Below is a small trained network, with its code and all its weights. Each question gives an input and a class and asks what happens when units are switched off, that is, made to give their printed mean instead of their output.

import numpy as np


def w(rows, s, z=0):
    codes = np.array(rows[::2]) - 128.0
    scale = np.full(codes.shape[1], s)
    scale[-1] = z or s
    return codes * scale


def norm(h):
    return h / np.sqrt((h * h).mean(-1, keepdims=True) + 1e-5)


def f(y):
    return np.maximum(y, 0)


def log_softmax(a):
    a = a - a.max(-1, keepdims=True)
    return a - np.log(np.exp(a).sum(-1, keepdims=True))


def net(x, mask):
    res = np.array(x, float).reshape(1, 6) / 4 @ E
    u = 0
    for l in range(2):
        y = f(norm(res) @ A[l][:, :-1].T + A[l][:, -1])
        res = res + np.where(mask[u : u + 15], y, B[l][:, -1]) @ B[l][:, :-1]
        u += 15
    return log_softmax(norm(res)[-1] @ U[:, :-1].T + U[:, -1])


A, B = {}, {}
E = w([
[128,128,127,128,127],'x0',
[86,197,60,195,190],'x1',
[149,190,57,25,135],'x2',
[128,129,128,127,129],'x3',
[128,128,129,127,128],'x4',
[57,68,126,80,254],'x5',
],0.0026)
A[0] = w([
[144,61,173,196,201,40],'0.n0',
[101,57,73,106,132,124],'0.n1',
[219,131,129,146,28,89],'0.n2',
[47,36,174,197,148,104],'0.n3',
[153,106,137,253,84,60],'0.n4',
[177,84,156,13,113,77],'0.n5',
[213,203,96,147,41,137],'0.n6',
[138,132,131,52,185,5],'0.n7',
[109,155,135,211,7,146],'0.n8',
[125,45,230,41,55,24],'0.n9',
[105,69,198,238,132,56],'0.n10',
[183,170,94,75,138,110],'0.n11',
[109,108,196,112,228,120],'0.n12',
[181,32,186,47,78,245],'0.n13',
[158,201,128,185,100,107],'0.n14',
],0.0048,0.0028)
B[0] = w([
[167,88,130,155,54,165],'0.n0',
[170,128,131,117,120,156],'0.n1',
[42,172,169,150,150,206],'0.n2',
[176,149,124,184,41,197],'0.n3',
[148,126,160,122,212,183],'0.n4',
[18,108,129,184,100,186],'0.n5',
[63,171,138,165,72,220],'0.n6',
[125,116,90,42,173,148],'0.n7',
[182,146,139,99,227,215],'0.n8',
[180,146,86,202,148,194],'0.n9',
[112,148,58,39,139,189],'0.n10',
[101,107,133,160,91,170],'0.n11',
[143,108,92,156,66,186],'0.n12',
[113,92,207,3,85,254],'0.n13',
[177,101,56,125,85,172],'0.n14',
],0.0049,0.0048)
A[1] = w([
[180,124,107,235,160,109],'1.n0',
[145,98,191,121,142,135],'1.n1',
[184,143,158,187,216,26],'1.n2',
[139,185,78,191,149,91],'1.n3',
[181,149,172,226,35,109],'1.n4',
[129,114,43,189,150,117],'1.n5',
[108,149,78,124,116,139],'1.n6',
[92,156,123,143,87,72],'1.n7',
[111,192,165,174,145,253],'1.n8',
[109,107,152,171,101,185],'1.n9',
[186,178,38,115,178,164],'1.n10',
[109,87,179,140,112,90],'1.n11',
[199,155,143,111,212,195],'1.n12',
[165,126,254,57,165,82],'1.n13',
[99,107,102,108,150,151],'1.n14',
],0.0075,0.0032)
B[1] = w([
[66,95,235,166,39,205],'1.n0',
[150,167,73,105,187,179],'1.n1',
[198,124,187,119,29,157],'1.n2',
[185,70,40,104,75,209],'1.n3',
[67,90,113,91,243,252],'1.n4',
[35,185,138,129,183,210],'1.n5',
[171,69,132,160,209,181],'1.n6',
[130,237,119,178,39,162],'1.n7',
[143,41,121,74,126,244],'1.n8',
[214,151,162,185,98,196],'1.n9',
[193,172,157,142,111,218],'1.n10',
[245,170,76,140,166,171],'1.n11',
[167,230,254,116,183,186],'1.n12',
[76,164,22,215,218,232],'1.n13',
[84,124,165,150,145,165],'1.n14',
],0.0044,0.0046)
U = w([
[135,213,131,134,251,250],'0',
[42,219,176,101,23,116],'1',
[218,183,229,167,74,81],'2',
[170,198,3,173,63,35],'3',
[223,31,99,114,101,141],'4',
[51,80,82,25,151,88],'5',
[43,76,157,228,116,127],'6',
],0.015,0.0022)

Each question gives the input, the list of numbers given to net, and the class t.
The units are the neurons (one row each of A and B). Each row of codes is followed by its name. A weight is (code - 128) times the scale printed after its matrix; where a second scale follows, it is the last column's (A, B and U).
mask holds one flag per neuron, layer by layer. A switched-off neuron (its flag False) gives its mean, the last column of its row in B, instead of its output. The means were averaged over made-up inputs and are rounded, as every weight is.
A unit's drop is (log p(t) with every unit on - log p(t) with that unit switched off) / (log p(t) with every unit on - log p(t) with every unit switched off).
The circuit of an input: a set's keep is (log p(t) with only the set's units on - log p(t) with every unit switched off) / (log p(t) with every unit on - log p(t) with every unit switched off). Starting from the 12 units with the biggest drops (on a tie, the unit counted first), units are removed one at a time, each time the one whose removal leaves the highest keep (on an exact tie, the one counted first), for as long as the keep stays at least 0.8.
units of the circuit, in order: the units of the circuit, biggest drop first
k most important neurons: the k neurons with the biggest drops, biggest first
top k neurons in layer l: the k neurons of layer l with the biggest drops, biggest first
drop of u: that unit's drop, to one decimal
input [-5,3,-2,-7,5,1], class 6: units of the circuit, in order => (0.n13, 1.n0)
input [-6,1,2,2,2,-2], class 3: units of the circuit, in order => (0.n13, 1.n3)
input [5,2,-3,-3,-5,-2], class 2: top neuron in layer 0 => (0.n13)
input [-7,-4,-6,-3,4,1], class 4: units of the circuit, in order => (1.n5, 0.n10)
input [5,4,-1,-5,6,-8], class 2: top 3 neurons in layer 0 => (0.n8, 0.n4, 0.n13)
input [-5,-7,-6,-8,6,0], class 0: units of the circuit, in order => (1.n13, 1.n1, 1.n0)
input [-1,5,-4,8,0,0], class 2: top 2 neurons in layer 0 => (0.n6, 0.n4)
input [-6,7,-3,-7,-5,1], class 6: 2 most important neurons => (1.n0, 0.n8)
input [2,-5,0,-1,3,-4], class 0: top 2 neurons in layer 0 => (0.n8, 0.n9)
input [-5,5,7,3,3,0], class 3: 2 most important neurons => (0.n8, 0.n13)
input [-7,5,-1,-6,-5,-7], class 2: 3 most important neurons => (0.n8, 0.n4, 1.n0)
input [-6,-3,1,-7,8,-2], class 1: 2 most important neurons => (0.n6, 0.n5)
input [-6,5,-1,4,-5,5], class 6: 2 most important neurons => (0.n8, 0.n13)
input [7,4,-2,8,5,0], class 2: most important neuron => (0.n6)
input [1,0,2,2,-8,-1], class 1: top 2 neurons in layer 1 => (1.n7, 1.n13)
input [8,0,6,-1,4,0], class 1: top 3 neurons in layer 1 => (1.n4, 1.n7, 1.n13)
input [4,1,-2,5,6,8], class 6: 2 most important neurons => (0.n13, 0.n12)
input [4,3,-1,4,-1,-6], class 2: 2 most important neurons => (0.n8, 0.n13)
input [-2,-8,-5,-2,5,-2], class 0: drop of 1.n13 => 0.3
input [-7,-7,-5,-1,-1,-7], class 0: drop of 1.n14 => 0.0
